[[108 146 134 112]
 [127 115 117 102]
 [141 111 141 112]
 [120 107 150 133]
 [152 144 125 120]
 [138 130 135 156]
 [149 120 138 110]
 [136  99 131 122]
 [112 130 104 116]
 [135 147 105 130]]
|
[[120 107 150 133]
 [141 111 141 112]
 [149 120 138 110]
 [138 130 135 156]
 [108 146 134 112]
 [136  99 131 122]
 [152 144 125 120]
 [127 115 117 102]
 [135 147 105 130]
 [112 130 104 116]]

[[139 128 134 131 133 122 127 123 151]
 [124 128 128 130 129 121 127 125 102]
 [119 128 121 134 136 123 127 126 108]
 [134 128 137 125 125 125 128 131 141]
 [129 128 132 119 119 135 129 134 143]
 [126 128 124 138 135 119 126 124 105]
 [125 128 153 120 137 123 127 127 148]]
|
[[125 128 153 120 137 123 127 127 148]
 [134 128 137 125 125 125 128 131 141]
 [139 128 134 131 133 122 127 123 151]
 [129 128 132 119 119 135 129 134 143]
 [124 128 128 130 129 121 127 125 102]
 [126 128 124 138 135 119 126 124 105]
 [119 128 121 134 136 123 127 126 108]]

[[119 118 106 105 144]
 [136 113 119 129 103]]
|
[[136 113 119 129 103]
 [119 118 106 105 144]]

[[127 118 127]
 [115 104 131]]
|
[[115 104 131]
 [127 118 127]]

[[130 141 109 129 130 135]
 [124 126 140 126 127 119]
 [139 123 128 129 127 158]
 [121 145 121 119 130 122]
 [124 129 137 126 131 121]
 [130 116 136 120 131 128]
 [128 137 129 110 126 116]]
|
[[124 126 140 126 127 119]
 [124 129 137 126 131 121]
 [130 116 136 120 131 128]
 [128 137 129 110 126 116]
 [139 123 128 129 127 158]
 [121 145 121 119 130 122]
 [130 141 109 129 130 135]]

[[133 125 129 119 130 118 129 122 117 112 127 129 129 130 132]
 [118 123 138 123 123 106 131 120 115 103 124 128 113 127 125]
 [130 142 140 113 136 115 126 144 117 128 129 120 129 134 151]
 [153 115 116 117 140 135 125 115 123 117 130 128 141 131 142]
 [125 153 139 141 126 106 130 156 116 119 128 126 124 131 132]]
|
[[130 142 140 113 136 115 126 144 117 128 129 120 129 134 151]
 [125 153 139 141 126 106 130 156 116 119 128 126 124 131 132]
 [118 123 138 123 123 106 131 120 115 103 124 128 113 127 125]
 [133 125 129 119 130 118 129 122 117 112 127 129 129 130 132]
 [153 115 116 117 140 135 125 115 123 117 130 128 141 131 142]]
---
[[128 136 126]
 [129 114 138]
 [129 129 146]
 [129 143 139]
 [126 136 106]]
|
[[128 129 129 129 126]
 [136 114 129 143 136]
 [126 138 146 139 106]]

[[133 134]
 [135 131]
 [135 135]
 [135 133]
 [133 141]
 [141 136]
 [150 135]
 [136 132]
 [130 137]
 [134 151]]
|
[[133 135 135 135 133 141 150 136 130 134]
 [134 131 135 133 141 136 135 132 137 151]]

[[125 135 128 123 139]
 [122 129 127 131 133]
 [120 116 113 127 123]
 [129 135 135 135 123]
 [135 140 132 134 141]
 [128 120 138 139 112]
 [131 124 134 140 114]
 [129 124 136 131 105]
 [127 138 125 120 144]
 [124 143 128 127 146]
 [130 125 134 142 114]
 [133 114 131 118 120]]
|
[[125 122 120 129 135 128 131 129 127 124 130 133]
 [135 129 116 135 140 120 124 124 138 143 125 114]
 [128 127 113 135 132 138 134 136 125 128 134 131]
 [123 131 127 135 134 139 140 131 120 127 142 118]
 [139 133 123 123 141 112 114 105 144 146 114 120]]

[[127 141 117]
 [128 116 120]
 [129 109 128]
 [128 106 130]
 [129 115 122]
 [129 118 151]
 [128 107 115]
 [129 138 144]
 [128 114 130]
 [129 134 112]
 [128 109 119]
 [128 132 118]]
|
[[127 128 129 128 129 129 128 129 128 129 128 128]
 [141 116 109 106 115 118 107 138 114 134 109 132]
 [117 120 128 130 122 151 115 144 130 112 119 118]]

[[136 136 128 121 140 131 142 121]
 [128 124 130 139 123 129 133 138]
 [134 126 140 141 120 136 136 143]
 [130 125 117 115 115 130 121 105]
 [116 136 104 153 136 119 143 144]
 [133 138 141 135 131 129 135 136]
 [130 129 133 113 122 123 116 128]
 [132 133 122 141 141 134 154 127]
 [129 123 142 133 121 137 128 121]]
|
[[136 128 134 130 116 133 130 132 129]
 [136 124 126 125 136 138 129 133 123]
 [128 130 140 117 104 141 133 122 142]
 [121 139 141 115 153 135 113 141 133]
 [140 123 120 115 136 131 122 141 121]
 [131 129 136 130 119 129 123 134 137]
 [142 133 136 121 143 135 116 154 128]
 [121 138 143 105 144 136 128 127 121]]

[[129 136 125 112 126 125 123 120 134 124 114 131 127 123 133]
 [144 117 126 150 127 146 122 142 158 135 145 134 131 150 144]]
|
[[129 144]
 [136 117]
 [125 126]
 [112 150]
 [126 127]
 [125 146]
 [123 122]
 [120 142]
 [134 158]
 [124 135]
 [114 145]
 [131 134]
 [127 131]
 [123 150]
 [133 144]]

[[127 122 117 121 112 127]
 [115 123 143 139 132 112]
 [140 133 127 119 108 121]
 [125 136 109 129 113 119]
 [146 115 123 119 129 121]
 [125 119 143 138 127 137]
 [130 126 152 137 117 134]
 [147 132 118 143 138 128]
 [126 141 127 145 142 136]
 [123 141 115 117 136 111]
 [140 121 116 105 128 128]]
|
[[127 115 140 125 146 125 130 147 126 123 140]
 [122 123 133 136 115 119 126 132 141 141 121]
 [117 143 127 109 123 143 152 118 127 115 116]
 [121 139 119 129 119 138 137 143 145 117 105]
 [112 132 108 113 129 127 117 138 142 136 128]
 [127 112 121 119 121 137 134 128 136 111 128]]

[[122 132 124 120 128 134 120]
 [124 124 136 138 128 115 131]
 [117 133 119 111 127 144 118]
 [109 139 120 103 131 146 125]
 [127 131 126 127 127 126 126]
 [130 110 139 146 121 119 127]
 [122 131 124 121 127 131 132]
 [134 132 120 123 128 132 134]]
|
[[122 124 117 109 127 130 122 134]
 [132 124 133 139 131 110 131 132]
 [124 136 119 120 126 139 124 120]
 [120 138 111 103 127 146 121 123]
 [128 128 127 131 127 121 127 128]
 [134 115 144 146 126 119 131 132]
 [120 131 118 125 126 127 132 134]]

[[136 107 102]
 [118 111 125]
 [100 117 109]
 [136  99 105]
 [136 104 148]
 [152 104 119]
 [136 125 127]
 [144 114 114]]
|
[[136 118 100 136 136 152 136 144]
 [107 111 117  99 104 104 125 114]
 [102 125 109 105 148 119 127 114]]
---
[[138 132 115 101]
 [130 127 119  98]]
|
[138 127]

[[124 122 115 142]
 [120 131 136  98]
 [141 127 124 137]]
|
[124 131 124]

[[116 153]
 [122 145]
 [123 142]
 [142 138]]
|
[116 145]

[[123 121 136]
 [129 126 118]
 [117 139 117]
 [128 109 124]
 [143 105 119]]
|
[123 126 117]

[[148 109 104]
 [114 135 146]
 [105 132 150]]
|
[148 135 150]

[[136 107 120 126 122]
 [135 136 146 115 135]]
|
[136 136]
